Here is a tiny trained network, its code and every weight. The questions are about switching its units off for an input and a class, where a switched-off unit gives its printed mean instead of its output.

import numpy as np


def w(rows, s, z=0):
    codes = np.array(rows[::2]) - 128.0
    scale = np.full(codes.shape[1], s)
    scale[-1] = z or s
    return codes * scale


def f(y):
    return np.maximum(y, 0)


def log_softmax(a):
    a = a - a.max(-1, keepdims=True)
    return a - np.log(np.exp(a).sum(-1, keepdims=True))


def net(x, mask):
    res = np.array(x, float).reshape(1, 6) / 4 @ E
    y = f(res @ A[0][:, :-1].T + A[0][:, -1])
    res = res + np.where(mask, y, B[0][:, -1]) @ B[0][:, :-1]
    return log_softmax(res[-1] @ U[:, :-1].T + U[:, -1])


A, B = {}, {}
E = w([
[222,219,42,120,128,198,93],'x0',
[106,99,172,1,185,163,32],'x1',
[97,35,10,163,105,160,67],'x2',
[65,166,117,74,9,33,21],'x3',
[130,127,128,129,128,125,127],'x4',
[59,170,35,122,208,80,175],'x5',
],0.0089)
A[0] = w([
[70,2,161,129,165,56,134,172],'neuron 1',
[113,186,126,76,87,104,120,52],'neuron 2',
[149,21,155,113,194,132,214,91],'neuron 3',
[83,113,145,199,81,89,194,228],'neuron 4',
[77,71,185,108,184,130,74,113],'neuron 5',
[100,52,95,128,103,192,94,205],'neuron 6',
[122,158,154,50,186,146,62,135],'neuron 7',
[144,36,58,163,145,137,73,37],'neuron 8',
[106,154,136,128,120,25,59,45],'neuron 9',
[84,186,116,151,40,106,87,3],'neuron 10',
[43,115,183,143,76,130,127,144],'neuron 11',
[90,226,53,107,181,149,124,100],'neuron 12',
[239,74,171,131,40,194,76,201],'neuron 13',
[217,210,74,89,111,184,87,50],'neuron 14',
[151,102,30,143,99,175,92,134],'neuron 15',
[183,88,125,123,194,179,175,39],'neuron 16',
[130,87,143,39,234,145,55,110],'neuron 17',
[169,226,214,81,144,97,161,122],'neuron 18',
[78,104,58,103,221,24,142,178],'neuron 19',
[156,252,194,112,138,109,165,60],'neuron 20',
[181,162,142,91,163,186,188,65],'neuron 21',
[96,197,116,64,41,46,77,82],'neuron 22',
[175,150,101,180,109,102,145,140],'neuron 23',
],0.0096,0.0022)
B[0] = w([
[191,180,154,24,139,83,127,226],'neuron 1',
[57,126,117,121,153,212,128,184],'neuron 2',
[82,160,112,113,173,214,71,213],'neuron 3',
[198,194,104,103,96,118,189,219],'neuron 4',
[178,154,135,137,78,117,145,200],'neuron 5',
[126,109,124,140,154,65,171,195],'neuron 6',
[166,110,125,176,50,136,194,216],'neuron 7',
[77,22,98,79,149,90,124,189],'neuron 8',
[103,159,89,138,135,202,104,206],'neuron 9',
[121,129,91,137,126,171,114,203],'neuron 10',
[100,169,165,97,180,147,67,192],'neuron 11',
[147,173,228,211,164,83,105,197],'neuron 12',
[109,159,190,247,173,100,96,243],'neuron 13',
[219,193,204,32,207,135,129,224],'neuron 14',
[121,75,129,67,140,62,176,198],'neuron 15',
[14,182,86,126,119,214,146,203],'neuron 16',
[154,140,120,170,2,149,225,233],'neuron 17',
[132,6,92,130,189,36,141,236],'neuron 18',
[128,145,204,215,155,85,99,220],'neuron 19',
[93,34,63,127,121,65,147,227],'neuron 20',
[75,104,102,81,132,159,93,201],'neuron 21',
[82,128,67,120,132,167,107,255],'neuron 22',
[163,158,121,89,80,164,211,183],'neuron 23',
],0.0076,0.012)
U = w([
[113,21,103,102,149,47,144,144],'0',
[65,174,95,119,138,205,97,38],'1',
[182,200,181,64,151,96,122,255],'2',
[188,174,110,163,27,110,212,58],'3',
[114,171,217,254,161,75,92,106],'4',
],0.012,0.0037)

Each question gives the input, the list of numbers given to net, and the class t.
The units are the neurons (one row each of A and B). Each row of codes is followed by its name. A weight is (code - 128) times the scale printed after its matrix; where a second scale follows, it is the last column's (A, B and U).
mask holds one flag per neuron, in row order. A switched-off neuron (its flag False) gives its mean, the last column of its row in B, instead of its output. The means were averaged over made-up inputs and are rounded, as every weight is.
A unit's drop is (log p(t) with every unit on - log p(t) with that unit switched off) / (log p(t) with every unit on - log p(t) with every unit switched off).
The circuit of an input: a set's keep is (log p(t) with only the set's units on - log p(t) with every unit switched off) / (log p(t) with every unit on - log p(t) with every unit switched off). Starting from the 12 units with the biggest drops (on a tie, the unit counted first), units are removed one at a time, each time the one whose removal leaves the highest keep (on an exact tie, the one counted first), for as long as the keep stays at least 0.8.
units of the circuit, in order: the units of the circuit, biggest drop first
most important unit: the unit with the biggest drop
k most important neurons: the k neurons with the biggest drops, biggest first
drop of u: that unit's drop, to one decimal
input [2,1,-5,-2,-5,6], class 4: units of the circuit, in order -> neuron 12
input [5,5,7,-3,3,-8], class 4: 3 most important neurons -> neuron 13; neuron 18; neuron 20
input [-4,2,1,-1,-6,2], class 2: units of the circuit, in order -> neuron 1; neuron 20
input [-8,-2,0,0,-5,-8], class 2: 4 most important neurons -> neuron 1; neuron 4; neuron 19; neuron 12
input [4,6,-7,-8,7,-6], class 1: 3 most important neurons -> neuron 16; neuron 21; neuron 3
input [-1,-2,-3,-5,-8,-8], class 4: 2 most important neurons -> neuron 13; neuron 22
input [5,0,8,-8,0,8], class 0: 2 most important neurons -> neuron 15; neuron 8
input [-7,6,2,-1,2,6], class 2: 2 most important neurons -> neuron 1; neuron 13
input [6,-4,-3,2,6,-5], class 2: 2 most important neurons -> neuron 14; neuron 19
input [3,-6,-7,2,8,3], class 0: 2 most important neurons -> neuron 18; neuron 20
input [7,-6,6,0,1,8], class 4: 3 most important neurons -> neuron 12; neuron 19; neuron 1
input [8,-8,-4,-6,3,7], class 2: 4 most important neurons -> neuron 14; neuron 17; neuron 12; neuron 7
input [3,-4,2,1,-7,6], class 4: 3 most important neurons -> neuron 12; neuron 19; neuron 17
input [2,-2,-6,4,-4,2], class 0: most important unit -> neuron 18
input [-1,7,-6,-3,1,8], class 4: drop of neuron 12 -> 0.7
input [7,-1,-3,7,-1,3], class 1: drop of neuron 1 -> 0.3
input [-4,1,-4,2,3,-4], class 0: drop of neuron 20 -> 0.1
